Each row has a name. After each piece below comes the name of the row it's from, unless a question asks for something else. Each question is about the rows just above it. Places in a row count from 0.

kozes: -5 -21 -7 -38 -14 -2 -14 -23 -1 4 -15 -13 8 26 -2 -9 4 3 -9 -29 -40 2 12 0 25 0 -1 12 -5 -22 13 30 0 2 -13
tup: 13 18 3 21 -12 -14 7 8 6 12 16 -17 18 -40 -20 -17 25 -10 21 15 33 -1 -8 19 6 -42 8 5 38 27 -23 -26 -19 -1 -16
pil: 1 -17 -15 -35 -4 10 3 -22 14 5 -13 -8 3 36 4 3 -1 6 -13 -19 -52 15 9 -8 31 13 -9 4 -16 -25 17 15 23 5 15
Mudo: 12 30 -9 43 28 18 43 23 24 -6 22 17 -19 -11 10 30 -3 1 3 43 22 14 -18 -11 -17 21 -8 -26 -14 15 -10 -10 14 13 3
vof: -15 -9 11 -3 5 -2 -23 3 -25 -12 -10 16 -11 9 9 1 -15 4 -8 -9 10 -16 7 -7 -25 20 3 2 -13 -5 7 -10 3 -17 31
Kir: -15 -9 11 -3 5 -2 -23 3 -25 -12 -10 16 -11 9 9 1 -15 6 -8 -9 10 -16 9 -7 -25 20 3 4 -13 -5 7 -10 3 -17 31
rep: -13 8 27 -2 -9 4 -7 -3 -2 5 -2 -8 10 -5 -7 -10 9 -3 4 -5 1 -3 1 6 7 -14 3 6 12 3 -4 -3 -6 -1 -6
Row and place where -13 8 26 -2 -9 4 starts: | kozes, 11
q: 25 -10 21 | tup
Where do 1 -17 -15 -35 -4 10 3 -22 14 5 -13 -8 3 36 4 3 -1 6 -13 -19 -52 15 9 -8 31 13 -9 4 -16 -25 17 15 23 5 15 appear? | pil
The row with 12 30 -9 43 28 18 43 23 24 -6 22 17 -19 -11 10 30 -3 1 3 43 22 14 -18 -11 -17 21 -8 -26 -14 15 -10 -10 14 13 3 is | Mudo
q: -15 -9 11 -3 5 -2 -23 3 -25 -12 -10 16 -11 9 9 1 -15 4 -8 -9 10 -16 7 -7 -25 20 3 2 -13 -5 7 -10 3 -17 31 | vof

Vov: 0 6 1 -6 10 10
Guze: 4 -10 11 0 30 4
Vuf: 45 45 11 -1 -7 -5
Row and place of 30 in the named rows: | Guze, 4
Row and place where -1 -7 -5 starts: | Vuf, 3
-7 is at row and place | Vuf, 4
q: 6 1 | Vov
q: 45 45 11 -1 -7 -5 | Vuf

nomo: -2 3 -3 -2 1 2
sovi: -6 -5 -3 -15 -1 -11
Vum: 22 12 0 19 18 17
kogu: -16 -26 -14 -24 -2 -15
tagan: 4 6 -4 1 6 1
rali: 3 4 0 -6 -2 4
sumu: -14 -43 -4 -22 -17 -42
bag: -6 -5 -3 -15 3 10
Vezin: 2 -3 0 -9 -4 3
gedoz: -6 -5 -3 -15 3 -4
Move every entry of 3 by +1 step of 1. | 4
6 -4 1 6 1 begins in row and place | tagan, 1
Shift each entry of 3 by +1 times 1: | 4
q: -6 -5 -3 -15 3 -4 | gedoz
q: -2 4 | rali
Move every entry of -14 -43 -4 -22 by +1 step of 1. | -13 -42 -3 -21
q: -6 -5 -3 -15 3 10 | bag

suv: -16 9 7 6 -20 -8
rapo: 41 12 7 25 4 -31
sofan: 10 -24 3 5 -1 35
Row and place where 7 25 4 starts: | rapo, 2
Where in the named rows is 3? | sofan, 2
q: 7 6 | suv

zogi: -8 -18 -15 3
ker: -15 12 -25 43
govi: 11 10 43 -25
Row and place where -15 12 -25 starts: | ker, 0
11 is at row and place | govi, 0
-15 with -1 step of 1 on every entry: | -16
q: 43 -25 | govi
Where does -18 -15 3 start? Give its row and place. | zogi, 1
Move every entry of -8 -18 -15 by -1 step of 1. | -9 -19 -16
Shift each entry of 11 10 by +1 times 1: | 12 11

dav: -12 2 -3 8 -3 -5 -5 -2 -11 4 2 -1 -4 10 13 1 -6 -3 -3 3 -13 1 16 -1 23 -11 6 -1 -6 1 6 0 0 -6 -6 12 5 -10 9 3 13 11 0 -4 6 -8 -6 -5 -7 12 -4 3 -8 4 0 -7 4 -11 -2 -2 0 -11 -1 -6
Dobi: -12 9 -9 -12 9 7 -8 6 -19 -1 -10 -6 -10 12 -4 -3 -4 -11 -13 18 2 5 8 6 14 8 -1 -1 9 -2 -18 -8 16 7 -10 8 11 -10 29 0 16 4 -7 16 -11 17 -16 8 14 -3 -23 11 -7 -2 -4 -4 -12 9 15 14 -7 6 -15 -10
dile: -2 4 -15 -14 11 -4 -7 -7 -24 -8 9 0 -21 -4 -12 -1 -3 -13 1 6 -12 2 12 8 10 8 5 8 4 0 -21 11 1 7 -7 16 20 -7 17 -14 12 13 -2 -3 -1 18 -22 2 -4 14 -17 -6 -6 -5 5 -4 7 -11 10 5 -1 2 -15 -14
pelob: 3 -2 -6 1 -3 -11 -1 -11 -11 -4 16 4 -10 -4 1 4 -2 -2 10 -5 -17 0 14 3 10 -6 7 5 -8 -1 -3 11 -8 -1 -1 15 10 -3 -4 -8 5 13 1 -18 7 -4 -9 -6 -18 20 2 -10 -2 2 7 -4 14 -18 -4 -8 5 -11 -1 -3
vanu: -12 5 -31 -10 13 -14 -21 -15 -48 -12 25 5 -37 -1 -7 3 -10 -32 5 5 -37 6 33 13 31 2 11 16 -8 2 -24 17 -3 1 -12 35 39 -20 32 -24 29 34 2 -18 15 16 -35 -8 -15 38 -27 -19 -16 -10 13 -9 26 -34 11 1 -1 -14 -27 -34
gobe: 4 1 -15 -9 8 -8 -2 -11 -23 -10 16 4 -22 -10 -11 0 -1 -9 8 0 -16 0 13 7 7 5 6 8 -1 0 -19 12 -6 7 -4 18 19 -3 6 -17 7 14 0 -15 4 11 -21 -1 -12 19 -9 -13 -3 -3 8 -4 15 -15 3 -1 2 -10 -10 -10
Mola: 7 0 -14 -11 9 -8 -1 -11 -22 -11 16 4 -21 -11 -12 1 1 -7 9 0 -13 0 11 7 3 7 6 8 0 0 -20 12 -6 8 -4 16 17 -1 3 -17 4 12 0 -16 3 10 -19 0 -12 17 -6 -14 -2 -3 9 -3 15 -14 2 -2 2 -2 -9 -9
vaza: -11 8 6 -3 -5 7 -1 12 5 9 -20 -10 8 18 6 0 1 5 -14 16 13 4 -3 0 6 2 -2 -9 7 0 1 -15 18 4 -3 -6 -8 -2 14 14 4 -6 -7 20 -16 4 3 9 18 -18 -6 21 0 5 -11 -1 -23 19 8 13 -6 8 1 5
Das: 3 -8 12 11 -14 -7 10 -4 20 6 4 1 12 3 16 4 3 15 5 -13 -1 -5 -2 -7 0 -13 2 -4 -9 -2 17 -2 -8 -9 6 -2 -14 8 -17 8 -7 -5 1 -12 5 -21 11 -5 -8 0 19 -2 5 9 0 2 2 -2 -12 -11 9 -7 16 16
bege: -24 28 -6 -10 6 8 -7 8 -15 2 -13 -7 -7 15 -1 -3 -4 -8 -15 19 3 4 23 -11 16 -1 -2 -4 9 -1 -13 -10 17 6 -10 6 7 -9 29 3 16 2 -7 17 -13 14 -14 8 17 -6 -21 14 -7 -1 -6 -3 -15 12 15 15 -8 6 -12 -8
Move every entry of -2 17 by +1 step of 1. | -1 18
-11 8 6 -3 -5 7 -1 12 5 9 -20 -10 8 18 6 0 1 5 -14 16 13 4 -3 0 6 2 -2 -9 7 0 1 -15 18 4 -3 -6 -8 -2 14 14 4 -6 -7 20 -16 4 3 9 18 -18 -6 21 0 5 -11 -1 -23 19 8 13 -6 8 1 5 is in which row? | vaza
q: 3 -2 -6 1 -3 -11 -1 -11 -11 -4 16 4 -10 -4 1 4 -2 -2 10 -5 -17 0 14 3 10 -6 7 5 -8 -1 -3 11 -8 -1 -1 15 10 -3 -4 -8 5 13 1 -18 7 -4 -9 -6 -18 20 2 -10 -2 2 7 -4 14 -18 -4 -8 5 -11 -1 -3 | pelob
-24 29 begins in row and place | vanu, 39
Where does 16 -1 23 -11 start? Give its row and place. | dav, 22
The row with -14 -7 is | Das

madib: -10 -14 -13 -26
dolo: -27 42 -26 44
sil: -7 6 -3 16
dagel: 6 -7 17 -5
zovi: -13 -10 -14 7
7 is at row and place | zovi, 3
Which row holds -10 -14 -13 -26? | madib
Where does -10 -14 -13 start? Give its row and place. | madib, 0
Row and place where -7 6 starts: | sil, 0
Move every entry of -13 -10 -14 by -1 step of 1. | -14 -11 -15
44 is at row and place | dolo, 3

zuzup: 0 1 6 14 1 12 -19 -2 9 1 2 4 -8 4 2 -1 2 -7 9 -3 -18 11 5 -13 17 13 11 24 -16 4 5 30 -10 -25 -7 6 8 -1 -14 2 -13 -13 -1 -3 -21 -2 8 2 -5 -5 -5 -4 3 5 -1 -8 3 -16
turit: 0 4 6 14 1 12 -19 -2 1 1 -4 4 -8 4 2 -1 2 -2 9 -3 -18 11 5 -13 17 13 11 24 -16 4 2 30 -10 -25 -7 6 8 -1 -14 2 -13 4 -1 -3 -13 -2 8 2 -5 -5 -5 -4 3 5 -1 -8 3 -16
kevop: 4 -31 22 13 -2 -12 -22 -25 -3 4 -2 32 -26 3 -6 -17 -4 -12 -8 24 -27 -29 -7 1 -2 0 2 -8 23 2 3 -7 4 2 -2 -1 10 20 18 -5 7 12 -5 -8 -16 -27 10 -8 -4 -6 3 -24 4 14 10 -10 11 15
Row and place where 10 20 18 -5 7 12 -5 -8 -16 -27 10 starts: | kevop, 36
Move every entry of -10 by -1 step of 1. | -11
0 1 6 14 1 12 -19 -2 9 1 2 4 -8 4 2 -1 2 -7 9 -3 -18 11 5 -13 17 13 11 24 -16 4 5 30 -10 -25 -7 6 8 -1 -14 2 -13 -13 -1 -3 -21 -2 8 2 -5 -5 -5 -4 3 5 -1 -8 3 -16 is in which row? | zuzup
-29 is at row and place | kevop, 21

pibe: 33 16 29 2 8
numar: 2 -5 3 -23 2
senuz: 29 -21 20 -9 6
ril: -13 -2 26 -23 -15
Nipes: -16 31 8 32 3
peg: 11 22 17 45 7
sezem: 2 8 37 24 -17
divul: 14 4 28 30 -12
mif: -13 2 5 37 0
tuvud: 14 9 28 30 -12
q: 2 5 37 | mif
Move every entry of 2 -5 3 -23 by +1 step of 1. | 3 -4 4 -22
Move every entry of 29 by +1 step of 1. | 30
Move every entry of -5 by +1 step of 1. | -4
Where in the named rows is 33? | pibe, 0

Valat: 37 -10 25 -35 38 -6 4 -35 9 -46 1
dov: -19 -2 -18 26 24 10 13 -29 45 10 3
zepu: -36 3 -18 -9 -17 -26 3 23 0 11 5
sibo: 5 11 9 34 10 -42 -1 -9 -11 24 1
mas: 15 1 25 -1 8 5 4 11 23 -2 0
bab: 26 6 22 50 -50 6 -4 -40 -37 43 8
fadul: 19 44 13 11 15 -23 -2 26 7 20 -3
Beli: 23 -4 10 -23 6 -15 -1 20 -22 -19 -5
-4 -40 -37 43 8 is in which row? | bab
-3 is at row and place | fadul, 10
43 is at row and place | bab, 9

Suge: 12 20 18 18 -38 25 -27 40 -40 -13
mup: -7 -33 -30 9 -24 -23 15 -31 -26 9
Dis: -7 -33 -30 9 -24 -23 15 -8 -2 7
daki: -26 8 21 4 -26 -30 8 4 -12 17
seb: -38 39 -11 40 -11 -33 12 12 18 31
gosa: -14 34 3 -17 35 -22 -41 30 -28 31
Where do 12 18 appear? | seb
Which row holds -7 -33 -30 9 -24 -23 15 -8 -2 7? | Dis
-26 9 is in which row? | mup
-30 8 4 -12 17 begins in row and place | daki, 5
Row and place where 40 -11 -33 12 12 18 starts: | seb, 3
Shift each entry of -27 40 -40 by -1 times 1: | -28 39 -41
-12 is at row and place | daki, 8

Tef: -4 -2 6 3 4 1 -1 -10 -1 -6 2 -4 5 -2 0 4 2 3 -1 1 -5 -3 6 7 -3 1 1 -2
boro: -14 -6 19 14 11 8 -11 -30 -4 2 -5 -1 -9 -6 -2 15 5 10 5 4 -18 -9 20 21 -7 2 5 -7
nemi: -5 -6 3 -4 -1 5 6 4 -15 -5 -1 -9 2 -6 12 7 -4 1 -10 12 1 0 7 7 -2 3 -2 1
Vupal: 15 -40 -3 15 17 -18 -18 -10 14 6 14 2 24 21 19 11 -13 -7 5 -9 -18 4 13 16 -9 -4 -28 16
Nomeb: -11 -2 15 1 -16 4 5 -12 8 -5 -8 3 -11 5 -11 3 -1 11 20 -16 -12 6 -6 8 -18 -5 0 4
vuve: 4 1 -3 -1 4 5 0 -2 4 -3 -1 3 5 4 -2 -7 -4 -3 -6 4 -4 2 5 7 2 2 1 -2
Shift each entry of 5 4 -2 -7 by -1 times 1: | 4 3 -3 -8
Which row holds -5 -1 -9 2 -6? | nemi
q: 5 4 -18 -9 | boro

nuge: -14 21 19 40 7 37 -6 -29 16 -32 20 -27 6 16 8 22 10 -6 -7 6 1 -12 -1 -23 -18 12 -10 10 -35 15 38 3 8 -9 24 -4 -16 16 30 30 -12 6 -22 -4 -23 -33
Buz: -24 15 27 23 18 21 3 -14 9 -28 35 -43 0 21 4 6 -3 17 2 -3 14 -40 -10 3 -4 10 -4 0 -42 28 -8 -9 -4 0 -3 -4 8 15 23 41 -3 20 -8 1 -22 -17
Muke: -6 -1 19 41 7 37 -7 -30 17 -31 21 -26 7 17 9 23 9 -6 -6 5 2 -13 -1 -23 -18 12 -10 11 -36 15 39 4 7 -9 25 -5 -17 15 32 30 -11 7 -22 -4 -22 -33
kor: -12 23 19 41 4 35 -8 -30 21 -30 24 -26 11 15 9 20 7 -5 -7 4 4 -17 0 -20 -19 15 -11 12 -37 18 38 4 3 -8 22 -4 -18 15 35 31 -7 9 -23 -3 -22 -28
pes: 37 -7 -30 17 -31 22 5 -14 1 -29 31 -42 -8 21 1 8 3 14 -1 0 5 -31 -9 -4 -3 7 -5 2 -40 24 -3 -10 2 0 3 -4 7 15 16 40 -10 14 -6 2 -22 -25
Mekog: -12 23 19 40 3 35 -8 -30 22 -30 24 -27 12 16 8 19 6 -5 -6 4 5 -18 0 -19 -18 15 -10 11 -37 18 37 4 3 -8 21 -4 -18 16 36 31 -6 11 -24 -3 -22 -28
Row and place where 37 -7 -30 17 -31 21 starts: | Muke, 5
Row and place where -6 2 starts: | pes, 42
24 -3 -10 2 with +1 step of 1 on every entry: | 25 -2 -9 3

tevaf: 1 -1 -15 11 1 -7 17
Lovif: -7 1 -3 -15 11 27 -11
zefo: 22 -16 27 7 6 -13 -24
pevu: -7 1 -3 -15 11 27 6
Kuz: 4 11 -13 1 -7 -9 -15
fason: -7 1 -3 -15 11 27 7
1 with +1 step of 1 on every entry: | 2
Move every entry of -7 by +1 step of 1. | -6
Move every entry of 7 6 by -1 step of 1. | 6 5
q: -7 1 -3 -15 11 27 6 | pevu

peta: 6 -1 -1 12 -9 -6 -4 -4 10 -37 -15 25
faru: 13 2 1 5 1 24 0 1 0 -40 1 3
gos: 6 -1 -1 12 -9 -6 0 -4 10 -37 -15 25
Row and place where 12 -9 -6 0 -4 starts: | gos, 3
Where in the named rows is 13? | faru, 0

